What each symbol does to the items:
ε: z625->z970, z779->z548, z466->z210, z903->z601, z676->z176, z163->z372, z674->z432, z801->z673, z264->z15, z97->z194, z19->z267, z500->z410, z844->z120, z292->z674, z941->z163, z594->z198, z210->z606, z673->z936, z593->z861, z386->z167, z203->z24, z758->z625, z73->z544, z714->z282, z29->z961, z194->z646, z570->z714, z407->z797, z366->z310, z14->z295, z909->z907, z601->z53, z997->z459, z183->z294, z267->z452, z24->z512, z198->z184, z970->z98, z238->z280, z308->z844, z98->z815, z544->z551, z938->z779, z712->z897, z372->z736, z646->z117, z886->z676, z574->z500, z616->z65, z512->z574, z452->z855, z551->z225, z913->z363, z40->z97, z729->z997, z280->z664, z110->z32, z846->z255, z897->z954, z460->z758, z133->z616, z310->z292, z284->z593, z282->z308, z171->z926, z304->z718, z527->z913, z548->z70, z294->z938, z961->z466, z718->z460, z15->z112, z32->z407, z217->z729, z533->z594, z363->z284, z725->z190, z702->z72, z606->z725, z440->z839, z794->z133, z459->z436, z27->z110, z825->z107, z839->z702, z140->z998, z622->z842, z947->z909, z65->z796, z797->z633, z436->z40, z633->z217, z710->z941, z295->z140, z528->z531, z531->z304, z117->z886, z842->z386, z736->z751, z605->z443, z802->z146, z70->z203, z443->z622, z167->z802, z184->z73, z855->z175, z664->z427, z410->z14, z112->z605, z954->z183, z815->z794, z176->z27, z72->z825, z636->z29, z190->z868, z751->z171, z926->z570, z861->z903, z937->z801, z796->z937, z53->z238, z998->z712, z432->z947, z907->z264, z936->z528, z146->z366, z255->z533, z225->z636, z120->z19, z868->z846, z427->z440, z107->z527, z175->z710
σ: z625->z407, z779->z528, z466->z674, z903->z512, z676->z225, z163->z440, z674->z267, z801->z194, z264->z941, z97->z198, z19->z903, z500->z970, z844->z593, z292->z19, z941->z427, z594->z443, z210->z432, z673->z646, z593->z203, z386->z570, z203->z718, z758->z32, z73->z386, z714->z913, z29->z310, z194->z184, z570->z527, z407->z210, z366->z844, z14->z815, z909->z175, z601->z574, z997->z846, z183->z801, z267->z601, z24->z460, z198->z622, z970->z797, z238->z410, z308->z284, z98->z633, z544->z167, z938->z936, z712->z65, z372->z839, z646->z73, z886->z551, z574->z625, z616->z459, z512->z758, z452->z53, z551->z802, z913->z779, z40->z594, z729->z868, z280->z14, z110->z961, z846->z15, z897->z796, z460->z110, z133->z997, z310->z120, z284->z70, z282->z363, z171->z825, z304->z176, z527->z938, z548->z531, z294->z673, z961->z292, z718->z27, z15->z163, z32->z466, z217->z190, z533->z605, z363->z548, z725->z909, z702->z897, z606->z947, z440->z998, z794->z729, z459->z255, z27->z29, z825->z183, z839->z712, z140->z133, z622->z171, z947->z855, z65->z436, z797->z606, z436->z533, z633->z725, z710->z664, z295->z794, z528->z886, z531->z676, z117->z544, z842->z926, z736->z702, z605->z736, z802->z282, z70->z304, z443->z751, z167->z714, z184->z842, z855->z238, z664->z295, z410->z98, z112->z372, z954->z937, z815->z217, z176->z636, z72->z954, z636->z366, z190->z907, z751->z72, z926->z107, z861->z24, z937->z97, z796->z40, z53->z500, z998->z616, z432->z452, z907->z710, z936->z117, z146->z308, z255->z112, z225->z146, z120->z861, z868->z264, z427->z140, z107->z294, z175->z280
κ: z625->z606, z779->z676, z466->z452, z903->z625, z676->z366, z163->z712, z674->z53, z801->z73, z264->z440, z97->z842, z19->z574, z500->z633, z844->z24, z292->z601, z941->z998, z594->z171, z210->z855, z673->z544, z593->z460, z386->z913, z203->z110, z758->z210, z73->z714, z714->z548, z29->z19, z194->z386, z570->z779, z407->z947, z366->z861, z14->z729, z909->z664, z601->z970, z997->z112, z183->z646, z267->z500, z24->z32, z198->z926, z970->z725, z238->z815, z308->z203, z98->z190, z544->z282, z938->z886, z712->z40, z372->z897, z646->z167, z886->z146, z574->z797, z616->z533, z512->z407, z452->z410, z551->z308, z913->z531, z40->z622, z729->z15, z280->z794, z110->z674, z846->z372, z897->z97, z460->z466, z133->z255, z310->z903, z284->z718, z282->z70, z171->z294, z304->z29, z527->z528, z548->z176, z294->z117, z961->z267, z718->z961, z15->z839, z32->z432, z217->z264, z533->z751, z363->z304, z725->z710, z702->z937, z606->z175, z440->z65, z794->z846, z459->z605, z27->z292, z825->z673, z839->z796, z140->z459, z622->z107, z947->z280, z65->z594, z797->z909, z436->z443, z633->z907, z710->z140, z295->z997, z528->z225, z531->z636, z117->z802, z842->z527, z736->z954, z605->z72, z802->z284, z70->z27, z443->z825, z167->z363, z184->z570, z855->z14, z664->z133, z410->z217, z112->z702, z954->z194, z815->z868, z176->z310, z72->z801, z636->z120, z190->z941, z751->z183, z926->z938, z861->z758, z937->z184, z796->z198, z53->z98, z998->z436, z432->z238, z907->z427, z936->z551, z146->z593, z255->z736, z225->z844, z120->z512, z868->z163, z427->z616, z107->z936, z175->z295
π: z625->z500, z779->z363, z466->z407, z903->z267, z676->z304, z163->z112, z674->z210, z801->z294, z264->z846, z97->z801, z19->z674, z500->z238, z844->z310, z292->z466, z941->z15, z594->z97, z210->z797, z673->z938, z593->z120, z386->z544, z203->z861, z758->z574, z73->z117, z714->z802, z29->z110, z194->z673, z570->z167, z407->z970, z366->z29, z14->z664, z909->z190, z601->z452, z997->z616, z183->z107, z267->z432, z24->z903, z198->z194, z970->z410, z238->z175, z308->z366, z98->z14, z544->z886, z938->z913, z712->z702, z372->z605, z646->z936, z886->z531, z574->z53, z616->z712, z512->z601, z452->z947, z551->z676, z913->z282, z40->z937, z729->z133, z280->z710, z110->z758, z846->z459, z897->z72, z460->z512, z133->z998, z310->z961, z284->z844, z282->z146, z171->z842, z304->z203, z527->z714, z548->z284, z294->z527, z961->z32, z718->z24, z15->z255, z32->z625, z217->z794, z533->z40, z363->z308, z725->z217, z702->z751, z606->z633, z440->z372, z794->z140, z459->z65, z27->z460, z825->z926, z839->z736, z140->z440, z622->z184, z947->z725, z65->z897, z797->z98, z436->z796, z633->z815, z710->z264, z295->z427, z528->z548, z531->z70, z117->z528, z842->z73, z736->z443, z605->z594, z802->z225, z70->z593, z443->z198, z167->z551, z184->z646, z855->z909, z664->z941, z410->z280, z112->z533, z954->z825, z815->z295, z176->z718, z72->z171, z636->z27, z190->z729, z751->z622, z926->z386, z861->z19, z937->z183, z796->z954, z53->z855, z998->z839, z432->z606, z907->z868, z936->z779, z146->z636, z255->z436, z225->z176, z120->z292, z868->z997, z427->z163, z107->z570, z175->z907
γ: z625->z210, z779->z886, z466->z267, z903->z758, z676->z146, z163->z998, z674->z601, z801->z184, z264->z427, z97->z622, z19->z512, z500->z797, z844->z203, z292->z903, z941->z140, z594->z751, z210->z452, z673->z73, z593->z718, z386->z527, z203->z27, z758->z466, z73->z570, z714->z779, z29->z120, z194->z842, z570->z938, z407->z432, z366->z593, z14->z217, z909->z280, z601->z625, z997->z15, z183->z194, z267->z574, z24->z110, z198->z171, z970->z606, z238->z98, z308->z70, z98->z725, z544->z714, z938->z117, z712->z436, z372->z712, z646->z386, z886->z802, z574->z407, z616->z255, z512->z32, z452->z500, z551->z282, z913->z528, z40->z443, z729->z264, z280->z815, z110->z292, z846->z163, z897->z40, z460->z961, z133->z846, z310->z861, z284->z304, z282->z548, z171->z183, z304->z636, z527->z936, z548->z676, z294->z646, z961->z19, z718->z29, z15->z440, z32->z674, z217->z907, z533->z736, z363->z531, z725->z175, z702->z796, z606->z855, z440->z616, z794->z868, z459->z112, z27->z310, z825->z801, z839->z65, z140->z997, z622->z825, z947->z238, z65->z533, z797->z947, z436->z605, z633->z909, z710->z295, z295->z729, z528->z551, z531->z225, z117->z167, z842->z107, z736->z897, z605->z702, z802->z363, z70->z176, z443->z72, z167->z913, z184->z926, z855->z410, z664->z794, z410->z633, z112->z839, z954->z97, z815->z190, z176->z366, z72->z937, z636->z844, z190->z710, z751->z954, z926->z294, z861->z460, z937->z198, z796->z594, z53->z970, z998->z459, z432->z53, z907->z664, z936->z544, z146->z284, z255->z372, z225->z308, z120->z24, z868->z941, z427->z133, z107->z673, z175->z14
η: z625->z512, z779->z527, z466->z110, z903->z120, z676->z528, z163->z264, z674->z961, z801->z954, z264->z190, z97->z796, z19->z310, z500->z601, z844->z146, z292->z29, z941->z907, z594->z436, z210->z32, z673->z183, z593->z308, z386->z184, z203->z284, z758->z24, z73->z194, z714->z386, z29->z176, z194->z937, z570->z842, z407->z758, z366->z225, z14->z238, z909->z606, z601->z19, z997->z794, z183->z72, z267->z292, z24->z593, z198->z40, z970->z574, z238->z452, z308->z802, z98->z500, z544->z646, z938->z107, z712->z440, z372->z15, z646->z801, z886->z936, z574->z903, z616->z140, z512->z861, z452->z674, z551->z117, z913->z570, z40->z65, z729->z815, z280->z855, z110->z718, z846->z729, z897->z839, z460->z203, z133->z295, z310->z636, z284->z282, z282->z167, z171->z443, z304->z548, z527->z926, z548->z913, z294->z825, z961->z27, z718->z70, z15->z868, z32->z460, z217->z98, z533->z459, z363->z714, z725->z797, z702->z372, z606->z407, z440->z941, z794->z14, z459->z133, z27->z304, z825->z751, z839->z163, z140->z664, z622->z594, z947->z210, z65->z998, z797->z625, z436->z616, z633->z970, z710->z909, z295->z280, z528->z938, z531->z779, z117->z673, z842->z198, z736->z112, z605->z255, z802->z544, z70->z363, z443->z533, z167->z73, z184->z97, z855->z432, z664->z175, z410->z53, z112->z846, z954->z702, z815->z410, z176->z531, z72->z736, z636->z676, z190->z633, z751->z605, z926->z622, z861->z844, z937->z897, z796->z712, z53->z267, z998->z427, z432->z466, z907->z725, z936->z294, z146->z551, z255->z997, z225->z886, z120->z366, z868->z217, z427->z710, z107->z171, z175->z947

The rows follow the links: the fewer symbols apart two items are, the more alike their rows tend to be.

Each row is also shifted at random along 8 hidden directions that mean nothing.

Some items, each with a row of numbers:
z712	[-21,-26,2,-10,-8,82,-5,-28,38,3,6,-21,-1,8,-19,-4,-26,9,-19,-40,92,-38,-30,27,3,8,-2,35,-5,25,-11,-37,20,17,21,-16,-25,13,19,-8,2,4,12,-15,1,29,-26,-3,1,76,45]
z443	[2,-18,-2,32,-26,-8,-31,-15,37,-11,-29,-33,-6,-14,-8,1,-21,16,4,19,26,-36,-16,-11,-50,3,6,-4,-10,-21,-53,-8,-15,0,19,-5,-17,7,-21,1,-10,-27,26,-25,-7,-5,-19,15,-16,13,-10]
z622	[9,-11,7,-21,-18,-57,5,-5,-39,-15,19,39,20,25,-24,0,-34,6,-21,-45,-10,31,-9,-6,44,10,16,28,23,27,-17,-13,-4,23,-1,24,-27,24,27,-2,22,60,12,-11,-4,11,7,-14,29,24,56]
z794	[-69,-7,36,-44,1,44,5,6,-26,44,30,3,24,-4,-31,-32,2,12,-14,-2,-50,12,-15,37,20,-13,9,10,-4,38,25,3,37,-1,16,-1,-7,1,8,-4,8,-23,-17,-13,-14,-12,-20,8,-6,-37,-12]
z646	[-2,11,6,-23,-2,-6,15,-31,-17,-23,45,6,-27,4,-34,12,-62,-17,40,42,-9,-55,8,-20,57,27,11,32,33,17,44,-23,-7,43,10,10,-4,22,48,0,37,6,25,-3,12,9,-18,25,25,8,7]
z294	[29,5,5,6,-17,-53,2,-9,-13,-28,-7,-16,-6,-1,-11,3,-40,4,25,7,-23,15,2,-25,-28,18,-12,16,9,-5,-8,-4,-20,1,-9,13,-6,17,-1,0,11,16,21,-9,3,-13,-4,-2,10,-5,-10]
z907	[-55,-5,11,-25,8,19,-9,-8,27,34,-1,3,14,-10,-14,-17,12,6,3,-5,0,-36,-16,38,-5,-21,10,3,-8,9,15,1,23,0,24,-15,-4,2,-6,-2,-17,-8,-13,-4,-19,2,-23,8,-20,9,-8]
z947	[10,4,8,-38,18,-38,23,22,-22,26,20,37,34,10,10,-12,29,11,-29,-63,-28,80,-7,38,2,-23,-31,8,-9,-10,25,20,21,3,-24,3,9,-3,-43,-5,-22,21,-27,13,-13,-19,19,-58,6,-16,13]
z844	[-28,21,-36,27,17,-28,-17,-15,49,-18,-31,3,-30,-17,22,19,15,-29,50,45,11,-90,23,-29,-7,-6,28,-23,3,-25,10,3,-29,-33,11,-8,19,-2,18,5,-13,19,-1,22,5,18,1,26,-20,36,-24]
z825	[113,-27,-35,36,-20,-38,-16,-4,21,-38,19,31,8,5,19,32,-12,17,-57,-45,50,28,-16,-15,-2,2,-8,1,-17,-69,-72,-10,-30,-2,-18,14,-15,9,-64,-3,-17,-3,33,-10,10,-9,26,-71,16,52,56]
z97	[15,-32,-18,24,-24,-19,-27,-2,-5,-12,46,52,6,1,-11,27,-10,8,-56,21,7,-28,-12,-21,71,-4,43,-18,3,-40,-61,-7,-20,33,16,20,-21,3,-25,4,6,-37,32,-21,3,-3,13,-11,15,2,47]
z194	[-49,-18,-3,-23,-17,-69,12,-4,-11,-18,28,31,33,19,-13,-1,-36,17,-43,-97,13,75,-26,0,-6,-2,-30,47,-5,-21,-20,-12,-3,2,-26,22,-19,28,-41,-9,-8,56,15,-5,-7,-12,15,-89,28,56,62]
z500	[-42,10,2,19,11,-54,-12,-1,56,26,-40,-29,-16,-20,15,7,25,4,41,60,20,-44,-3,12,-56,-24,-30,-28,0,-59,15,26,-3,75,16,-29,23,-23,-62,8,-49,-69,-5,3,-26,-21,-16,32,-31,-58,-62]
z238	[15,11,-8,-26,25,23,-5,-2,10,23,7,34,9,-10,2,-10,32,-12,8,-5,-30,-44,7,29,29,-19,38,-11,-6,22,27,4,14,-55,16,-7,5,2,28,-1,-4,30,-26,14,-4,15,-5,7,-18,25,-3]
z544	[-104,-14,-12,29,-18,-1,-10,-1,11,-20,-29,-15,-6,15,4,8,-10,-6,-14,-17,58,-2,-5,-35,-5,8,4,4,5,7,-36,-14,-14,10,0,4,-11,1,18,1,4,25,11,-3,4,23,9,7,9,38,33]
z65	[-42,-24,4,32,-21,72,-38,-22,52,10,-8,-44,-19,-26,-20,1,-15,11,4,69,38,-96,-19,-1,-19,0,26,-16,-12,-14,-38,-16,0,17,44,-17,-15,-4,-8,3,-4,-86,26,-30,-4,1,-38,50,-27,-3,-26]
z190	[-27,-4,14,-15,8,-14,5,-16,57,28,-8,-33,0,-8,-3,-4,-5,21,16,-8,58,-9,-29,46,-58,-17,-62,20,-8,-44,27,3,21,81,8,-32,7,-5,-71,-4,-47,-52,1,-6,-26,-20,-27,-17,-15,-8,-23]
z751	[3,-7,21,-26,-11,10,19,-31,-1,-9,18,-24,-11,19,-34,0,-63,7,17,-18,59,-8,-19,14,11,25,-31,54,27,28,26,-31,13,82,7,-5,-20,19,25,-5,18,8,21,-15,-2,13,-26,8,25,25,30]
z676	[-127,6,-24,-19,12,13,7,-9,9,-11,62,39,1,-12,-2,7,-8,-18,-14,-10,-30,-20,3,-21,39,-10,13,14,-18,-33,27,-7,-7,-64,-14,17,14,14,-17,-7,1,11,3,20,16,-8,11,-64,8,49,14]
z73	[99,23,-4,23,-4,-3,2,-36,45,-46,-10,-79,-45,-36,0,9,-62,2,81,57,-4,-41,7,-26,-102,32,-49,22,-14,-50,22,-11,-29,-31,-13,-11,17,18,-33,-3,-2,-44,36,-4,19,-34,-31,-8,-12,8,-77]
z267	[-51,-2,-18,-2,12,-109,0,24,2,18,-20,65,27,23,26,13,53,-4,-33,-49,20,37,-1,10,28,-35,1,-20,12,-28,-12,25,-4,51,-8,2,4,-13,-32,5,-38,47,-23,19,-25,10,36,-24,5,0,44]
z72	[4,-20,8,6,-24,9,-18,0,-32,-3,28,23,6,1,-26,2,-19,6,-27,30,-30,-17,-4,-16,55,8,46,-9,10,17,-38,-8,-5,10,20,19,-23,6,24,4,29,-18,20,-24,2,2,-2,25,10,-20,21]
z15	[24,-1,19,-56,4,-17,9,-16,-9,17,43,28,21,-2,-33,-16,-27,12,3,-28,-38,-3,-17,41,21,-7,1,34,3,12,32,-8,22,4,10,4,-12,24,-5,-7,2,17,-1,-9,-13,-11,-21,-24,4,12,11]
z264	[-43,-15,35,-49,-2,56,12,17,-51,42,74,29,35,-4,-33,-27,3,19,-52,-10,-75,49,-17,36,48,-14,6,9,-15,20,17,6,39,-7,2,13,-7,-1,-20,-6,14,-45,-11,-15,-5,-30,-5,-28,7,-53,2]
z710	[-12,-22,18,9,-6,33,-3,9,17,32,-12,-25,5,8,2,-2,19,21,-31,-4,63,19,-24,33,-16,-11,-32,-7,-4,-11,-15,4,24,85,10,-22,-5,-22,-40,2,-24,-63,-4,-15,-17,-4,-8,12,-5,-38,3]
z24	[-35,6,-19,16,10,-60,3,22,7,1,-5,26,7,1,32,16,36,-3,-18,-10,-2,38,7,-12,-7,-21,-20,-22,-8,-55,-6,24,-13,11,-22,3,20,-16,-56,3,-31,-7,-10,19,-4,-16,31,-38,0,-19,-1]
z176	[9,-6,-33,49,1,23,-8,23,-5,-19,-15,17,-11,12,38,26,40,-16,-38,5,38,12,18,-37,32,3,21,-37,-3,-13,-41,5,-21,-15,-14,7,8,-23,10,6,4,0,-2,14,20,21,39,2,8,9,28]
z718	[-26,14,4,39,1,35,1,26,-19,-4,-67,-52,-18,6,27,-6,32,-14,21,28,4,24,27,-33,-36,14,-1,-32,5,41,-9,13,-6,-22,-11,-7,13,-26,47,8,15,5,-18,10,10,16,13,58,-9,-40,-34]
z27	[-30,11,-19,43,7,-38,-6,4,34,-10,-69,-26,-24,8,33,18,26,-15,29,19,64,-19,14,-23,-34,-1,-14,-24,13,-14,-8,9,-20,41,-2,-16,14,-19,5,8,-20,11,-6,16,-4,21,11,37,-9,0,-11]
z886	[54,3,-14,16,3,19,20,-13,-19,-30,53,13,-40,14,1,40,-30,-19,0,53,43,-25,15,-34,81,29,-8,4,29,-22,23,-15,-17,86,-9,7,10,-7,15,5,28,-43,26,6,26,10,14,12,38,-17,22]
z436	[-8,-16,8,-22,-20,-129,-12,-5,-5,8,17,52,34,6,-25,1,-22,23,-20,-29,-30,16,-24,14,12,-20,5,13,12,-33,-27,8,-7,56,11,16,-22,20,-48,1,-20,19,15,-20,-31,-21,-1,-29,8,-8,31]
z527	[-35,-3,-14,-3,-7,4,0,-13,-16,-24,23,26,-6,11,-14,10,-26,-17,-5,-4,3,-29,7,-29,57,15,36,14,16,23,-5,-21,-12,-17,5,18,-12,17,50,-1,30,43,13,1,14,24,6,3,19,46,40]
z548	[58,22,-30,14,11,-31,2,-13,13,-38,4,9,-23,-11,16,20,-13,-20,35,20,-15,-29,23,-32,-2,12,5,-1,0,-28,14,-2,-32,-45,-15,8,16,10,5,0,4,25,11,19,20,0,10,-15,3,32,-12]
z280	[65,0,19,4,-1,-15,-4,27,-20,23,-61,-15,21,10,14,-21,40,13,-4,-28,-10,54,2,26,-42,-8,-3,-20,1,40,-21,19,14,-5,0,-9,-6,-14,13,3,-8,26,-27,-4,-17,5,5,29,-15,-36,-11]
z14	[41,-12,8,10,-4,-69,-9,24,-13,27,-48,26,22,26,11,1,43,12,-25,-22,30,34,-6,25,12,-18,6,-28,23,13,-35,20,6,84,12,-7,-13,-19,-2,9,-20,17,-18,-7,-29,16,15,37,-1,-41,28]
z605	[-84,-23,23,-19,-26,-103,-5,0,1,17,39,19,34,-7,-28,-4,-32,38,-34,-17,-32,51,-38,13,-25,-23,-38,19,-8,-70,-23,13,2,74,-2,13,-12,12,-108,-3,-32,-51,24,-27,-32,-57,-6,-60,9,-46,2]
z674	[140,20,-3,-5,27,25,28,11,-46,1,11,30,-27,30,15,23,25,-27,10,34,26,-8,33,5,99,19,14,-19,44,44,45,2,6,78,-1,-4,13,-24,72,9,31,9,-18,21,16,37,22,61,26,-40,21]
z801	[17,-5,1,-4,-14,-43,3,-22,0,-21,38,9,-10,-1,-22,15,-51,5,8,20,2,-19,-9,-14,20,12,-9,22,14,-31,2,-12,-15,53,3,10,-8,17,-20,0,7,-20,32,-12,1,-14,-9,-13,20,0,11]
z846	[14,-19,11,7,-18,-13,-33,14,-17,25,-7,27,21,-6,-15,-10,22,14,-27,28,-43,-21,-6,9,28,-16,56,-34,3,16,-49,12,3,1,32,7,-21,-4,9,6,4,-18,0,-24,-17,-1,-4,42,-15,-40,2]

Start here and follow the symbols in turn, left to right. Where do you end up?
Answer with the item's name.
[-132,7,-9,-18,19,-29,-19,0,31,37,3,42,11,-17,-2,-6,38,-12,9,24,-35,-70,0,16,28,-40,43,-24,-4,-15,20,17,7,-13,29,-7,11,-5,-7,3,-26,2,-21,12,-21,3,-6,14,-27,1,-15]
π κ π σ ε => z140
[-29,0,-14,39,-13,-40,-12,22,-23,-20,-13,10,-1,-2,18,11,14,-6,-15,25,-35,25,17,-49,1,1,18,-32,-2,-21,-40,16,-29,-25,-14,20,5,-9,-9,6,7,-3,7,3,8,-10,28,0,4,-30,-6]
κ γ ε κ ε => z674
[-72,9,10,-36,21,-1,24,18,-24,29,24,29,18,9,2,-11,27,-5,-15,-26,-26,41,2,22,30,-17,-12,4,1,11,43,14,24,10,-12,0,14,-9,-7,-2,-7,11,-28,17,-7,-5,12,-22,6,-22,5]
σ π ε σ κ η => z725
[-27,-23,21,9,-18,66,-19,-6,16,22,11,-31,-2,-13,-22,-8,-10,18,-16,42,17,-34,-21,13,-7,-1,6,-6,-10,-1,-22,-7,16,33,28,-11,-13,-7,-16,0,1,-80,15,-29,-6,-10,-28,31,-13,-31,-17]
γ η γ γ κ κ => z594
[64,-15,9,2,-18,-58,-12,-4,5,1,-16,1,15,5,-10,-1,-14,24,-9,-19,12,16,-19,16,-23,-3,-8,6,6,-11,-34,1,-3,43,8,0,-20,9,-27,1,-13,2,13,-21,-18,-8,-8,-2,0,-7,13]
γ π γ ε ε ε η σ => z801
[38,7,24,-14,3,-30,-1,25,-33,30,-27,7,22,1,0,-23,33,9,4,2,-61,38,6,24,-12,-14,10,-22,4,30,1,26,15,-2,5,0,0,-11,7,5,-3,7,-26,-3,-19,-10,1,30,-13,-62,-27]
η γ η σ ε ε π => z710
[4,2,-24,11,-4,-20,-6,2,-22,-28,41,45,-4,-5,2,18,-8,-14,-16,19,-47,-12,16,-40,54,5,39,-11,-1,-21,-15,-2,-26,-47,-9,27,2,9,6,1,20,12,14,7,19,-4,23,-23,15,13,16]
π η σ η ε π η κ => z802
[-55,0,-34,24,18,-31,-19,-2,54,10,-34,30,-11,5,28,24,47,-19,1,12,69,-69,5,1,26,-25,24,-31,9,-28,-8,7,-10,40,20,-18,10,-18,-3,7,-33,11,-12,19,-11,32,11,23,-15,31,20]
π ε σ π ε ε γ γ π => z163
[-15,-14,-21,54,-18,-18,-14,1,10,-27,-5,-1,-24,7,14,35,-5,-6,-18,43,53,-20,5,-47,24,10,6,-23,11,-41,-45,-3,-31,60,1,6,0,-14,-14,8,2,-40,27,-6,9,6,18,18,14,-13,18]
γ γ η γ η η η η => z702
[-17,0,-22,26,18,93,-17,14,25,14,-1,-1,-7,-21,28,2,56,-13,-18,30,-3,-37,13,-2,6,-16,31,-42,-32,-12,-9,9,3,-78,5,-11,19,-24,-3,1,-9,-40,-19,15,15,5,9,5,-27,5,-23]
η σ σ σ κ γ π γ => z238
[4,-25,31,20,-23,15,-13,25,-10,31,-16,-32,17,-3,-3,-12,17,33,-37,18,0,51,-20,17,-39,-10,-23,-24,-13,-14,-45,18,16,54,7,-8,-9,-23,-53,4,-16,-83,2,-29,-18,-30,-5,17,-11,-84,-23]
ε γ η σ σ κ ε σ γ => z897
[48,15,2,-1,-10,-39,4,-17,-3,-34,-4,-29,-10,-14,-10,-4,-48,3,44,5,-42,7,6,-22,-55,20,-18,23,-3,-9,6,-5,-21,-45,-15,11,1,25,-4,-3,11,21,20,-4,9,-21,-12,-17,1,12,-31]
γ σ σ σ γ π γ π => z531
[97,-17,11,22,-29,-16,-15,15,-23,-12,-36,-20,22,4,1,-13,-4,26,-25,-34,-17,65,-9,-3,-52,10,-1,-6,-11,16,-66,3,-8,-36,-8,11,-23,6,-7,0,6,16,9,-23,-3,-11,5,-6,-3,-9,6]
κ γ η ε π => z801
